Below is a small trained network, with its code and all its weights. Each question gives an input and a class and asks what happens when units are switched off, that is, made to give their printed mean instead of their output.

import numpy as np


def w(rows, s, z=0):
    codes = np.array(rows[::2]) - 128.0
    scale = np.full(codes.shape[1], s)
    scale[-1] = z or s
    return codes * scale


def norm(h):
    return h / np.sqrt((h * h).mean(-1, keepdims=True) + 1e-5)


def f(y):
    return np.maximum(y, 0)


def log_softmax(a):
    a = a - a.max(-1, keepdims=True)
    return a - np.log(np.exp(a).sum(-1, keepdims=True))


def net(x, mask):
    res = np.array(x, float).reshape(1, 8) / 4 @ E
    u = 0
    for l in range(3):
        y = f(norm(res) @ A[l][:, :-1].T + A[l][:, -1])
        res = res + np.where(mask[u : u + 4], y, B[l][:, -1]) @ B[l][:, :-1]
        u += 4
    return log_softmax(norm(res)[-1] @ U[:, :-1].T + U[:, -1])


A, B = {}, {}
E = w([
[102,106,144],'x0',
[182,238,192],'x1',
[213,88,133],'x2',
[117,194,146],'x3',
[176,191,140],'x4',
[87,59,127],'x5',
[235,130,74],'x6',
[3,158,126],'x7',
],0.0037)
A[0] = w([
[116,161,53,238],'0.n0',
[138,87,248,254],'0.n1',
[106,131,146,108],'0.n2',
[145,120,254,76],'0.n3',
],0.0096,0.0033)
B[0] = w([
[176,64,251,216],'0.n0',
[143,146,2,255],'0.n1',
[135,180,132,149],'0.n2',
[151,214,158,184],'0.n3',
],0.0072,0.0045)
A[1] = w([
[126,206,180,102],'1.n0',
[38,207,198,228],'1.n1',
[89,186,161,87],'1.n2',
[253,174,144,249],'1.n3',
],0.005,0.0011)
B[1] = w([
[143,173,170,176],'1.n0',
[95,112,2,200],'1.n1',
[86,229,108,158],'1.n2',
[199,56,156,253],'1.n3',
],0.0069,0.004)
A[2] = w([
[156,254,63,253],'2.n0',
[179,136,146,146],'2.n1',
[80,44,174,255],'2.n2',
[78,112,204,187],'2.n3',
],0.0084,0.00058)
B[2] = w([
[113,81,36,254],'2.n0',
[65,56,118,194],'2.n1',
[135,103,136,203],'2.n2',
[186,246,253,156],'2.n3',
],0.0078,0.0045)
U = w([
[21,175,97,102],'0',
[79,119,158,103],'1',
[155,58,73,123],'2',
[112,162,6,208],'3',
[67,132,173,73],'4',
[221,72,150,177],'5',
[138,181,119,3],'6',
],0.011,0.0049)

Each question gives the input, the list of numbers given to net, and the class t.
The units are the neurons (one row each of A and B). Each row of codes is followed by its name. A weight is (code - 128) times the scale printed after its matrix; where a second scale follows, it is the last column's (A, B and U).
mask holds one flag per neuron, layer by layer. A switched-off neuron (its flag False) gives its mean, the last column of its row in B, instead of its output. The means were averaged over made-up inputs and are rounded, as every weight is.
A unit's drop is (log p(t) with every unit on - log p(t) with that unit switched off) / (log p(t) with every unit on - log p(t) with every unit switched off).
The circuit of an input: a set's keep is (log p(t) with only the set's units on - log p(t) with every unit switched off) / (log p(t) with every unit on - log p(t) with every unit switched off). Starting from all 12 units, units are removed one at a time, each time the one whose removal leaves the highest keep (on an exact tie, the one counted first), for as long as the keep stays at least 0.8.
circuit, biggest first: the units of the circuit, biggest drop first
k most important neurons: the k neurons with the biggest drops, biggest first
drop when u is switched off: that unit's drop, to one decimal
input [-3,-7,-5,0,1,-7,1,-4], class 5: circuit, biggest first : [0.n0]
input [-3,4,-3,4,-3,-8,3,0], class 5: circuit, biggest first : [0.n0; 1.n3]
input [0,8,-4,5,2,-4,-6,5], class 3: circuit, biggest first : [1.n1; 2.n0]
input [6,8,-2,-6,8,-1,-5,-3], class 3: circuit, biggest first : [2.n0; 0.n0]
input [8,3,6,3,2,-2,-4,-7], class 3: 4 most important neurons : [0.n1; 0.n0; 2.n0; 0.n3]
input [-4,2,-8,-3,2,6,4,4], class 5: 3 most important neurons : [0.n0; 0.n1; 2.n3]
input [-6,-2,-1,3,2,6,1,5], class 4: circuit, biggest first : [0.n1; 2.n3]
input [-8,-5,-2,5,-3,6,-2,5], class 4: circuit, biggest first : [0.n1; 2.n3]
input [1,-8,-4,6,0,-4,-1,-2], class 5: 2 most important neurons : [0.n0; 2.n2]
input [6,1,-6,0,7,7,6,7], class 4: 2 most important neurons : [0.n1; 0.n0]
input [-7,-7,-7,1,8,1,-6,-5], class 4: 2 most important neurons : [0.n0; 1.n3]
input [-6,-6,-6,4,7,2,-1,-4], class 4: 2 most important neurons : [0.n0; 0.n1]
input [-3,4,2,3,0,4,-8,3], class 3: drop when 2.n0 is switched off : 0.1
input [-2,8,3,3,-3,4,-4,-6], class 3: circuit, biggest first : [0.n1]
input [8,0,3,3,3,0,-6,-3], class 3: drop when 0.n3 is switched off : 0.0
input [2,-3,-7,-1,5,1,2,-5], class 5: drop when 0.n0 is switched off : 0.1
